Below are the code and all the weights of a small trained network. Each question names an input and a target symbol and asks about switching units off, where a switched-off unit gives its printed mean instead of its output.

import numpy as np


def w(rows, s, z=0):
    codes = np.array(rows[::2]) - 128.0
    scale = np.full(codes.shape[1], s)
    scale[-1] = z or s
    return codes * scale


def norm(h):
    return h / np.sqrt((h * h).mean(-1, keepdims=True) + 1e-5)


def f(y):
    return np.maximum(y, 0)


def softmax(a):
    e = np.exp(a - a.max(-1, keepdims=True))
    return e / e.sum(-1, keepdims=True)


def log_softmax(a):
    a = a - a.max(-1, keepdims=True)
    return a - np.log(np.exp(a).sum(-1, keepdims=True))


def net(x, mask):
    ids = ['ΞΠΦΩαβγεζηθλμστ'.index(c) for c in x.split()]
    T = len(ids)
    res = E[ids] + P[:T]
    u = 0
    for l in range(2):
        q, k, v = (norm(res) @ M[l].T for M in (Q, K, V))
        z = softmax(np.where(np.tri(T) > 0, q @ k.T / 2**0.5, -1e9)) @ v
        res = res + np.where(mask[u], z, O[l][:, -1]) @ O[l][:, :-1]
        u += 1
        y = f(norm(res) @ A[l][:, :-1].T + A[l][:, -1])
        res = res + np.where(mask[u : u + 8], y, B[l][:, -1]) @ B[l][:, :-1]
        u += 8
    return log_softmax(norm(res)[-1] @ U[:, :-1].T + U[:, -1])


Q, K, V, O, A, B = {}, {}, {}, {}, {}, {}
E = w([
[75,149,155,177,88,2,118,187,179,125,140],'Ξ',
[119,183,102,101,41,104,200,145,155,118,124],'Π',
[230,180,150,237,141,98,169,212,153,138,243],'Φ',
[138,2,204,186,190,137,167,186,149,91,85],'Ω',
[113,90,99,157,129,176,170,151,163,237,140],'α',
[151,102,52,91,35,154,218,119,94,160,191],'β',
[108,81,94,207,94,148,136,33,147,156,131],'γ',
[191,135,167,237,154,153,206,146,166,153,172],'ε',
[230,210,134,191,93,112,151,237,158,127,85],'ζ',
[159,102,144,173,59,132,175,101,27,185,112],'η',
[137,85,111,208,197,53,150,172,79,30,106],'θ',
[11,192,180,107,141,187,206,63,137,182,121],'λ',
[138,143,96,38,134,189,206,193,153,120,152],'μ',
[107,153,95,104,102,28,40,187,179,101,123],'σ',
[75,226,182,135,146,172,212,150,132,147,96],'τ',
],0.018)
P = w([
[209,109,94,94,202,20,248,122,108,166,156],'0',
[95,174,82,162,128,113,136,202,100,136,137],'1',
[178,163,145,60,205,9,219,81,99,145,113],'2',
[96,154,168,137,81,154,111,165,132,92,143],'3',
[174,148,196,45,172,25,184,51,131,111,109],'4',
[89,149,206,129,64,144,84,150,151,66,147],'5',
],0.014)
Q[0] = w([
[148,102,79,91,183,186,7,85,87,126,138],'L0H0',
[66,181,58,205,78,227,65,134,122,63,156],'L0H0',
],0.021)
K[0] = w([
[165,169,34,139,167,172,190,101,90,176,195],'L0H0',
[88,125,101,153,224,5,170,120,60,83,79],'L0H0',
],0.021)
V[0] = w([
[72,48,157,60,175,59,57,211,132,155,137],'L0H0',
[85,110,152,197,68,96,169,109,242,249,25],'L0H0',
],0.013)
O[0] = w([
[161,54,165,146,57,80,104,150,254,251,84,113],'L0H0',
[54,114,239,114,182,91,147,215,164,196,210,254],'L0H0',
],0.0085,0.0099)
A[0] = w([
[101,163,136,201,136,158,89,94,93,169,158,82],'L0N0',
[108,81,131,53,161,153,152,124,120,149,80,177],'L0N1',
[113,103,154,199,59,131,100,159,67,124,141,255],'L0N2',
[94,89,76,86,69,157,106,185,120,113,172,73],'L0N3',
[120,70,129,136,167,62,95,112,156,100,95,201],'L0N4',
[163,140,168,122,151,154,47,179,80,151,89,67],'L0N5',
[89,117,115,150,115,199,4,180,48,162,158,114],'L0N6',
[111,67,94,152,135,143,97,63,117,167,208,161],'L0N7',
],0.017,0.0038)
B[0] = w([
[135,123,169,128,90,93,171,175,103,140,58,161],'L0N0',
[174,166,118,157,127,84,116,155,150,125,124,176],'L0N1',
[90,211,139,172,135,138,147,128,145,140,121,254],'L0N2',
[141,197,143,156,142,128,119,123,145,119,227,160],'L0N3',
[127,202,157,106,168,140,103,91,108,158,99,199],'L0N4',
[60,151,112,34,157,181,120,120,141,136,104,167],'L0N5',
[162,104,123,74,81,148,36,66,132,253,92,170],'L0N6',
[86,160,173,160,208,119,136,116,106,100,166,144],'L0N7',
],0.018,0.0072)
Q[1] = w([
[151,4,81,126,153,112,96,154,79,105,114],'L1H0',
[183,181,113,83,205,47,159,96,111,156,112],'L1H0',
],0.027)
K[1] = w([
[172,163,42,88,126,155,253,162,113,214,152],'L1H0',
[140,126,178,141,35,242,107,133,144,90,144],'L1H0',
],0.023)
V[1] = w([
[203,175,122,32,136,166,98,244,186,82,109],'L1H0',
[89,156,100,40,4,75,179,122,150,111,195],'L1H0',
],0.023)
O[1] = w([
[193,85,165,179,7,146,111,170,17,160,112,254],'L1H0',
[77,138,15,123,74,87,244,126,125,225,74,162],'L1H0',
],0.013,0.0075)
A[1] = w([
[33,162,121,131,169,168,105,152,197,90,182,135],'L1N0',
[33,137,83,219,52,140,56,163,154,135,116,175],'L1N1',
[220,81,137,115,84,127,75,55,182,203,123,69],'L1N2',
[179,125,169,156,131,135,111,90,87,6,114,124],'L1N3',
[155,152,76,161,131,89,189,91,117,92,82,81],'L1N4',
[154,207,157,133,133,62,164,111,140,84,162,4],'L1N5',
[92,51,226,81,149,112,137,158,62,78,136,141],'L1N6',
[22,76,139,138,139,223,77,198,91,79,150,211],'L1N7',
],0.02,0.0047)
B[1] = w([
[86,36,140,166,62,128,121,148,66,98,137,252],'L1N0',
[164,73,80,73,188,161,98,165,212,75,138,234],'L1N1',
[89,90,91,66,252,133,71,74,54,137,134,174],'L1N2',
[119,128,81,95,51,56,182,62,164,162,143,205],'L1N3',
[143,81,152,150,125,76,62,145,149,48,142,190],'L1N4',
[172,152,125,161,148,215,115,84,157,188,61,228],'L1N5',
[166,152,108,120,159,163,116,219,145,126,205,209],'L1N6',
[144,117,152,91,131,110,208,56,102,104,29,172],'L1N7',
],0.021,0.012)
U = w([
[134,140,119,139,72,131,106,173,91,170,188,144],'Ξ',
[128,117,109,134,42,129,94,51,175,136,72,121],'Π',
[177,200,117,203,167,182,88,145,164,114,117,91],'Φ',
[149,132,205,84,113,121,124,109,175,68,158,154],'Ω',
[107,184,52,151,150,137,105,151,169,12,144,230],'α',
[96,68,172,162,128,135,101,224,188,133,153,52],'β',
[61,103,126,99,132,36,179,155,116,120,84,150],'γ',
[90,152,168,97,123,121,121,132,149,242,90,101],'ε',
[69,122,145,184,121,178,79,104,89,48,104,253],'ζ',
[131,88,153,189,140,150,197,119,143,158,53,30],'η',
[111,107,79,130,144,212,181,80,130,146,183,99],'θ',
[91,149,157,81,229,145,210,173,106,37,154,164],'λ',
[155,75,98,105,94,160,84,151,75,103,18,110],'μ',
[95,75,119,94,154,125,77,104,56,164,125,156],'σ',
[157,113,97,54,184,144,50,136,158,100,182,138],'τ',
],0.011,0.0043)

Each question gives the input, a string of symbols that net reads in full, and the target symbol t.
The units are the heads (2 rows each of Q, K, V and O) and the neurons (one row each of A and B). Each row of codes is followed by its name. A weight is (code - 128) times the scale printed after its matrix; where a second scale follows, it is the last column's (O, A, B and U).
mask holds one flag per unit, layer by layer, with each layer's heads first. A switched-off unit (its flag False) gives its mean, the last column of its rows in O or B, instead of its output. The means were averaged over made-up inputs and are rounded, as every weight is.
A unit's drop is (log p(t) with every unit on - log p(t) with that unit switched off) / (log p(t) with every unit on - log p(t) with every unit switched off).
The circuit of an input: a set's keep is (log p(t) with only the set's units on - log p(t) with every unit switched off) / (log p(t) with every unit on - log p(t) with every unit switched off). Starting from the 12 units with the biggest drops (on a tie, the unit counted first), units are removed one at a time, each time the one whose removal leaves the highest keep (on an exact tie, the one counted first), for as long as the keep stays at least 0.8.
circuit, biggest first: the units of the circuit, biggest drop first
top k neurons: the k neurons with the biggest drops, biggest first
top k neurons in layer l: the k neurons of layer l with the biggest drops, biggest first
input β σ Φ, target σ: circuit, biggest first : L0H0; L1N2
input ζ ζ λ, target Ξ: circuit, biggest first : L1H0; L1N6
input τ μ θ, target μ: circuit, biggest first : L0H0
input μ ζ Π Ω Ξ, target τ: circuit, biggest first : L1H0; L0H0; L1N2
input Π σ γ, target σ: top 2 neurons in layer 1 : L1N2; L1N1
input Φ ε Π ζ τ μ, target Ξ: circuit, biggest first : L1H0; L0N3
input ζ θ λ, target Ω: circuit, biggest first : L1H0; L1N3
input Π τ ζ Φ, target Φ: top 3 neurons : L0N2; L0N0; L1N0
input ζ Π ζ, target γ: circuit, biggest first : L1H0; L1N5
input Ξ θ ζ β ζ ζ, target Π: circuit, biggest first : L1H0; L1N3; L0H0
input γ η γ Φ σ, target Π: circuit, biggest first : L0H0; L1N3
input τ σ Π, target σ: top 2 neurons : L1N2; L0N4
input β Φ ζ ζ ζ η, target ε: circuit, biggest first : L0N6; L0N2
input ζ Φ ζ, target Π: top neuron : L1N3
input ζ Ω τ ζ, target Ω: circuit, biggest first : L1H0; L1N3
input ζ ζ ζ μ ζ λ, target γ: top 2 neurons : L0N0; L0N4
input ζ Π Ω λ ζ, target η: top 3 neurons in layer 1 : L1N5; L1N1; L1N6
input θ ζ τ ζ ζ Π, target Π: top 3 neurons : L1N3; L0N4; L1N5
input ζ Φ Φ Ω Ξ λ, target β: top 2 neurons : L0N2; L0N4
input ε ζ Π ζ η, target Ξ: top neuron in layer 1 : L1N6
input Π σ τ, target σ: top 2 neurons in layer 0 : L0N4; L0N2
